Table B holds the same points as the rows below and some others, measured another way and shuffled. Each row below is followed by which row of B it is.
B:
0: [ -10   72  -95  147  139  -13 -107   33  -73  106  150   49 -175   67
   53  -15   -9   77 -215 -147  -26  -26  -40   98  -31   40   64  -72
   49]
1: [ -54 -435    4  439  368 -234 -160  207  -13  219 -241  108  -92  440
 -181  -38 -389 -180   51  203   90 -190  415 -162  -81 -414  372 -179
  -70]
2: [  15 -272 -214  233  385   -7  100  -11   29  165  -75 -132 -303  -62
   11 -145  -94   65   41  344 -109  131  112 -336 -126 -241  227   65
 -150]
3: [-182  -43 -251  551  523 -517    9  112  121   46  -13   24  -57  -29
  299 -320  -23  -71 -128 -229 -169  309  -96 -373  -80   74 -153   -9
  -91]
4: [ 252 -302  -56 -154  341   -2  -10  163  -90  182  -98  363 -251 -161
   15  136 -325 -184  141   -8  180  -18 -107 -201  151   14 -179  121
 -241]
5: [  36 -106 -279  -18  432 -415  -10  281 -186  -64  -12   17 -157 -377
  246 -681   47  404 -190 -144  -95   96 -247 -200  146  -82 -201  -22
 -140]
6: [ 357  -86   84 -458   20  247  -58  117 -194  187   57  450 -252 -203
  -60  344 -173 -119   32  -71  270 -143 -203  130  210  215 -200  110
  -70]
7: [ 152  210   66  -36 -179  264   46  -77    7  155  268  168 -148 -124
  -11  256  317   23 -261   69    5   82 -174  195  -63  365   59   59
  327]
8: [  68  306 -244  -83  168  305  -46 -317    8  108  294 -100 -416  -88
  246  431 -119  -80  -49 -383  -94  124 -174   -5  -51  305 -231  137
 -247]
9: [ -56 -255 -102  225  410  -67   57 -110   45  145 -102 -239 -224  176
   -2   -1 -276  -27  149  163 -103   31  292 -377 -162 -217  231   14
 -204]
10: [-177 -342   -5  577  292 -253  -31  181  -31  168  -26  -24    0  341
 -174 -361  -73  165 -186  251  -62  -59  246  -95 -186 -352  542 -213
  238]
11: [ 192   44   -6 -171  -12  -51 -170  172 -159   50    0   84 -164  -51
   11 -110  101  188 -192   42   60 -185   66  157   95  -15    7  -96
   48]
12: [  -8  329  169    7 -136  -34   57 -191  122  142   -1 -149  -84   65
   62  337  267 -269  -24  137  -73  138  201  -28 -157  356   43   50
   92]
13: [ -74  475    6  261 -198   80 -158  -49   -9  117  407  148  -77  126
   80  204  332    2 -491 -320  -50   43 -181  449  -98  400   47 -122
  398]
14: [   1 -115 -112  302  425 -351   -8   82  110   90  -33  166  -51    4
  221  -41 -146 -197   12 -249  -31  175  -59 -349   -6  172 -238   43
 -118]
15: [-105  -46  102  674   -6 -292  -44  229  113  156  117  271  162  228
  -70 -191  339   -7 -419  125  -31   89   21  100 -164  112  320 -184
  582]
16: [  65  -70  191 -164  111 -246 -198  261 -191  202 -318  251 -132  180
 -132  171 -278 -393  106  111  251 -226  259   87  148  -90   25  -90
 -212]
17: [-220   55  -23  688   39 -140 -125   -2   85  108  241 -119   48  435
  -44 -160  191  212 -424  -48 -179  -38  196  139 -278  -45  457 -273
  448]
18: [  15  256   -2  -17   58   27 -335  -71 -129   30  340   92  -84  326
  117  260 -240   89 -232 -824   47 -280  -43  304   43  275 -179 -194
   38]
19: [ -57 -178 -268  328  513 -165  126  -84  115  112  -35 -142 -247  -74
  191 -126 -135  -27   75   49 -180  269   23 -492 -137  -58    6  108
 -233]
20: [  45  234 -187    0   42  275  -12 -243  -16   73  294 -235 -328  -66
  128  122  119  235 -191 -103 -163   50  -55   61 -126  137   76   25
   18]
21: [  76  133  154 -126 -165  292   77 -146  -83  100  402   -4  -52   -7
  -76  127  213  312 -254 -123  -28  -56 -132  204 -106  323  181  -21
  419]
22: [ 161 -359  194   60  120  -87  152  127   15  125   31  211   87  -27
 -105 -123   59  132  -30  180   48   -1    2 -231  -49  115  151   21
  326]
23: [   8  340 -258  -42  154  320 -182 -400  -25   32  371 -320 -383  160
  223  371 -213  147 -103 -594 -161  -83   15   77 -106  177 -114  -30
 -226]
24: [ 253 -342   63    5  242   13    5  113   20  203  -74  377 -118   -2
  -49  235 -246 -229  117   57  169  -29   -2 -222   54   92  -69   88
  -35]
25: [ -74  287 -203  200  112  212  -26 -294   58  102  305 -236 -305   89
  152  233   39   65 -182 -225 -187  115  -21   32 -196  169   69   11
  -13]
26: [  43  309 -214   99  112  205 -115 -271   76   88  307  -73 -296   39
  242  374  -34  -47 -148 -426 -109   77  -99   43  -85  309 -177   41
  -91]
27: [  61  161  -26 -105   12   18  -68   39 -149   54  196   38 -153  -82
   58  -58  116  202 -232 -169  -10  -38 -131  166   26  158   -9  -49
  119]
28: [  58  151  240  -12 -207  292   22 -290   77  165  213 -141  -60  281
 -115  448  119  -18  -72   43  -34  -95  240  105 -221  266  278  -33
  290]
29: [-149 -226  180  365  266 -378  325  -14  187  147  -79  -63  153   32
    5 -165  132 -117   79  264 -120  319  108 -503 -239  181  193   77
  229]
30: [  91 -327  121  -60  243 -459  220  303  -54   88 -321   59   25 -287
  -29 -506  189   80   56  548    1  139   90 -396   28  -89  104   57
   58]
31: [ 266  206   68 -565  -31   67   93  -74  -97    6  107   12 -166 -401
  181   84  174  125   -6 -145   14   46 -197  -60  112  431 -335  161
  -38]
32: [ 260 -257   -4  -83  275  -50   25   61    9   91    1  239 -104 -125
   83   71 -166  -17   80  -98   68    0  -67 -280   66  150 -191   92
  -56]
33: [ 229 -430   41 -131  247   -1  109  163  -91  166 -125  193 -159 -159
 -114  -85 -133   50  109  339  107  -28   22 -256   48 -112  112   85
  -24]
34: [ -18 -195  276  194  120 -166  221  -68  155  185  -56   41  115  138
  -65  151   31 -221  126  189   -7  144  181 -346 -192  239  166   66
  225]
35: [ 189 -158   45   74  129  -58  -67  202  -19  200  -33  422 -100  -18
  -38  144  -59 -203  -64   59  163  -16  -62  -10   71  114  -51   21
   70]
36: [  23  157   22 -252   47 -197  155  118 -159   30   16  -35 -118 -402
  104 -346  335  208 -157  141  -65  178 -199  -36   38  193  -54   71
   85]
37: [  40  -99   37  336   41 -248 -129  271   21  192 -254  149  -96  158
 -114  -86  154 -193 -152  509   48  -44  315   30  -47 -210  300 -128
  113]
38: [ 105 -295  108   98  222 -127  279  -43  122   81   26  -20   57 -127
   27 -161  123  144   58  189 -101  179   15 -469 -139  178   84  116
  221]
39: [ 201   -3  166 -132  -98  -29 -198  167  -96  178 -187  194 -141  154
 -143  224   -9 -215  -41  259  185 -246  289  178   75  -46  119 -103
   12]
40: [ -71  102  316  122 -206  209  148 -239   62  196  226 -156   34  281
 -203  293  218   16 -114  192  -61    1  213   84 -295  252  466  -41
  465]
41: [ 250  -70  254 -278  -84  262 -113  -56 -114  132  229  234  -31  208
 -128  404 -192   55  -23 -310  180 -314   37  175   36  264    9  -58
  199]
42: [ 192  312  107 -113 -222  352 -196 -122  -20  203  276  312 -201  148
  -12  687    3 -267 -174 -291  157 -131  -79  385   11  428 -100   -8
  144]
43: [ 243 -297  203 -374  215  -60  209   21  -40  136 -163  132  -78 -208
  -18  118 -166 -127  302  165  117   37   27 -397   62  182 -124  194
 -125]
44: [ 105  -64   93  -50  121  -50   22  135  -82  183   38  359  -91  -92
  -16  127  -61 -180  -44  -59  138   52 -174   -2   68  233  -82   62
   60]
45: [-204  414   12  -11  -32 -253   81 -180  -42  -77  131 -609  -39  -36
  177 -382  443  429 -251  -20 -326  109  157  -29 -203  148  157 -103
  170]
46: [ 267 -288   58 -323  227  -37 -198  271 -253  171 -232  338 -250   32
 -119  138 -429 -175  144   33  287 -306  129    8  230 -171  -74  -26
 -297]
47: [ 299  349  310 -753 -277  136   43  -95 -116  123  -63   97 -175 -266
   35  492  171 -285  124   57  163  -34    9  107  134  518 -292  170
  -86]
48: [  91  -25  -43    5   -2  255  -27  -84  -65  146  106 -137 -263   64
 -108   77   64  190 -133  266  -46  -98  151   79 -123 -106  334  -35
   97]
49: [ 104  259 -165 -115   55  163 -115  -45 -118   66  264   65 -298 -130
  153  116   46  123 -236 -297  -19   -3 -216  187   44  216 -149   14
  -22]
50: [  59 -140  -95  190  178  182  -52 -198   65  132   55 -240 -240  266
  -37  176 -152   99   19  110 -105 -106  323 -164 -190 -156  284  -53
  -38]
51: [   4   77   70   -5    9  136  158 -181   10   86  290 -118  -63  -33
   26   51  174  224 -140  -72 -112   93  -84  -47 -163  283  135   45
  271]
52: [ -50 -135   67  148  226 -383   17  126   -4   80 -211 -129   -3   91
    7 -261   15    8   11  211  -63    5  282 -250  -74 -110  162  -85
   -9]
53: [ -27  127 -211   69  272  106   12 -226    3   84  196 -204 -301  -14
  184  112 -116   76  -40 -243 -150  103  -43 -143 -105  114  -46   59
 -175]
54: [ -34  441  181 -293 -129 -129  -93 -196  -82  -34  115 -346  -17  147
  129  109  120  123  -96 -364  -96 -139  208  118  -61  336  -86 -109
   34]
55: [ -79  165   -2   91   84   14  230 -219   70   67  246 -234  -79 -124
  132  -43  263  171 -128  -26 -211  258 -100 -179 -207  323   76   87
  197]
56: [  87  251   71   28 -295   75 -131  110  -55  214 -123   -1 -258   46
 -154  131  400 -133 -258  637   44  -70  277  350  -63  -91  371  -92
  166]
57: [-143  199    1  133  205 -563   82   34   72  -28 -142 -280   21  -89
  261 -348  275    4  -61   12 -209  232  139 -308  -92  178 -108  -16
  -32]
58: [ 139 -274  270 -130  197 -218  120   58  -18   49   71  189  191    5
   12  -46 -120   93   82 -269   70  -33  -44 -304   16  327 -130   22
  206]
59: [ 119   26   36  -76 -101  211 -146   50 -169  151   92   19 -228  126
 -164   87   46  157 -208  172   59 -236  144  295  -20 -103  302 -118
  139]
60: [   2 -405 -111  410  391 -364  -62  284   -9   86 -127  110  -31  104
   -9 -421  -93  151 -114  149  -27  -28  136 -256  -29 -281  195 -127
   57]
61: [ 238 -381  -37 -173  274   73  -78  206 -219  143  -11  272 -221  -58
 -103  -49 -312  135   17   20  169 -206  -45  -45  137 -175   49   -8
  -89]
62: [  66  290 -190  141  -22  260  -35 -204   65  100  314  -96 -291  -64
  140  188  253  109 -281  -51 -151  117  -91  106 -135  221   45   30
  119]
63: [  63 -557  156  230  270 -224  384  145   84  163 -144   44   88 -136
 -154 -381  155  142   74  639  -55  209   99 -533 -168  -85  369   99
  310]
64: [ 101  212  109 -187 -127 -203   48  110  -70    3   28  -39   -2 -240
   84 -263  462  228 -236  153  -61   52  -32   51   15  233  -13  -27
  255]
65: [ 268  236  206 -587 -220  261   45 -150 -141   39  248    4 -112 -193
   31  251  175  209  -73 -181   51 -113 -123  151   56  449 -149   78
  158]
66: [  24  -28   26  282 -112  208 -198   -7  -41  187   83  -92 -183  405
 -236  115   73  139 -257  328  -13 -266  383  275 -181 -261  574 -222
  260]
67: [-128  -18 -264  486  446 -372  -12   60  102   60    8  -12 -133  -37
  255 -256   15  -30 -142 -128 -163  265  -58 -303  -83   29  -84   -6
  -90]
68: [-210  896   65 -141 -200 -125   55 -357   67   17  190 -408 -143  -91
  328  278  470 -199 -170 -285 -231  306  -18  130 -154  652 -227   58
   -6]
69: [ 166 -362  197  -38   77 -204 -109  422 -162  271 -438  334 -135  107
 -302  -26 -126 -294   68  653  277 -221  340   30  117 -344  315  -78
  -36]
70: [ 136  102  258 -127 -251  510   12 -351   57  234  174 -135 -187  324
 -213  691  -11 -133   46  177   35 -172  336  130 -220  199  353   12
  194]
71: [  34  -48 -271  229  253  188  141 -169  104  186   29 -189 -412 -144
   71   72   77  -24  -19  394 -166  253   39 -265 -186  -87  192  157
 -139]

[ 166 -226 -201 -143 -227 -101  -70  -24  -94   29 -121  115   85 -179
  -98  402 -115   73 -299 -321 -172   59  102  -15  -32  270 -131 -449] | 48
[  96  231 -339  -29  137 -193  104   75   37  -47  143   -3  213  277
 -177  227 -328  102  230 -161 -290  118   68   15   -7  198    1 -203] | 14
[  -1 -127  -45   17  104   55 -110  240  100  122 -245  257   37    5
  -98   65  -83   90   67 -265  165  367  -69 -152 -240 -169  -74  -31] | 7
[ 315 -215  -32  -16 -137   -7  -95    5  -40   62 -211   12  -42 -191
  -29  146    6  132 -318  -82 -248   78   53  -63  -51    7  -36 -176] | 59
[ 147    6 -201   93    4 -142  190   47  -60 -226   68   37  219   59
 -226  192 -255  108  -24  -47 -199  262   39  118   59  213  -57 -278] | 32
[ 326  110 -141  299  -69 -116   71  105 -185  -35  -79  148  191  -60
 -141   76 -141   29 -180 -109  -68  247  118 -167 -159  107 -142  -95] | 4
[ -81 -317   63  -98  230  -52 -380  -37   96 -128 -253   12 -110  -32
 -199    0   94  110   67  252  -93  -15 -119   71   96 -164  -11 -299] | 64
[-157 -638  247 -280  -54  317   -7   15   81   -3 -144   16 -258 -390
   46   -4  195  117 -146   -4  114  471 -279  100   64 -129    7   56] | 63
[ 331  -94   99  219   32   81  275   26  -33 -233   -6 -182    9   97
   84 -153   -6   65  -58  302 -269  230 -186  234   21  -41  174  163] | 41
[ 175  145 -171  154  102 -104  -98   76 -102   86  -48  100   43  -55
 -240  -34 -112  100    3 -112 -177  260   79 -363 -104   57  -78  -90] | 49
[ 337  200  139  150  245  143  269  -46    6  -14  283 -477 -204   13
   73 -462   55  190  149  527 -525  308 -100  -75  196 -185  236  628] | 18
[ 165  -43 -132 -122 -212  -59   -8 -164 -285   71  145  -50   17 -162
  110  305   38 -112 -206 -111 -149  -77   71  -38   10  359 -145 -151] | 9
[-135 -260  265   55  205    7  -67   -2    6 -321    8  -47  106  -75
   61  174  148  -39   44  597  444    6   26  529  182 -457 -338  220] | 47
[ 273 -137  -29  -68  -37   52  -53  -36  -21  126  -75 -131 -186 -220
  -85  -81   17  206 -196  -26 -459  217  -21 -239   45   60  106  -50] | 60
[ 102  210   10   17   18   51  163 -155 -307  111  478 -253 -105 -306
   35  -91  103  -34    4  218 -148  271  102 -258  186  134 -163  443] | 23
[ 315 -278  -87 -229 -257   54  -43  -17   20  199 -163  -43  -71 -217
  118  324  -30  157 -374 -275 -295   10   94    1  -58   46  -32 -148] | 66
[  74  232 -369  -95  100 -191 -157   49  -25  191   40   93   75  134
 -227  185 -231   83  166 -343 -300   84   95 -340 -103  245  -30 -289] | 67
[  -3 -211  -29   62  120 -116    9  -31  -11 -409  -57    1  140  108
 -191  123  -83   49   45  276  -86   97 -114  351  143   77  -18 -348] | 65
[ -26  -56 -103 -120  -31   -5  -43  -17 -127  113  111   50  -24 -278
 -142  144  -20   59  -61 -162  -38  296   72 -234   49  151 -184  -58] | 20
[  70   50   49  -37  309  192  -98  258  246  341 -124  -16 -200   67
   16 -267   -6  204  271  -77  -84  405 -123 -335 -203 -433  126  456] | 13
[ 379  -96  214   99   28   66  -29  -40  -13    1  -52 -275  -79 -126
  244   -2  175   77 -218  470 -106 -120  100  207   72 -416  -92  409] | 16
[ 259   -1  -11  206  -40   41  161  141  -74   -3  -56   68  105  -45
   23   33  -73   37 -117  -52   23  331    4  -39 -147  -60  -81  148] | 24
[ -68  -15 -123 -131   30   27  -65  119  -18  236   39  152   -3 -233
 -142  150  -85   94   16 -308   94  394   99 -316  -79  -22 -214   51] | 62
[ 329 -210 -165 -227 -156   42  -68  -16   68  194 -195  -91 -160  -26
   40  111  -60  175 -204 -301 -577   44 -102 -133  -95  202  238 -275] | 10
[-220 -315   64 -370  200  -41 -432 -307  -48  -89   42 -233 -289  -94
  -61   44  262  -12  146  422 -254 -267 -171  116  309   92   27 -284] | 45
[  40  260 -359 -117  177 -170 -102   51   38  159  105   14   51  205
 -219  115 -253  113  284 -256 -374  113   54 -287  -45  208   44 -212] | 3
[ 469  -61  -73  -79 -226   37  101  -55  -61  158   -6 -201  -56 -103
  215  190  -10   97 -320  -78 -425  -44   81   11  -35   77   48   66] | 1
[  53 -367   89  -58   37  148  111   73  113 -141 -140  -29  -77  -56
  -46  -52  -11  157  -35   55 -147  391 -246  163   35  -56  138  -54] | 22
[-100 -254  125 -105  104  170   -2   14    1    9    1  -34 -184 -123
   10 -129  115   36  104   76  -11  371 -251  -49   18  -43   62  130] | 51
[-121 -274  -96 -316   27   21  195   65  204 -189   53  -33  159  264
  121  431 -189   50  178  -74    3   78 -156  577   62   31   35 -157] | 34
[ 217   59 -291  -66    5 -135   -2   68   46   55  -39   18   98   81
 -188  198 -256  181  -23 -260 -400  142   81 -121  -35  178   31 -308] | 0
[ 186  102   22  142  119  104  177  260  103  114    1   21   97   65
  107    2 -117  110   87  -18  115  362   37    0 -162 -358  -94  466] | 42
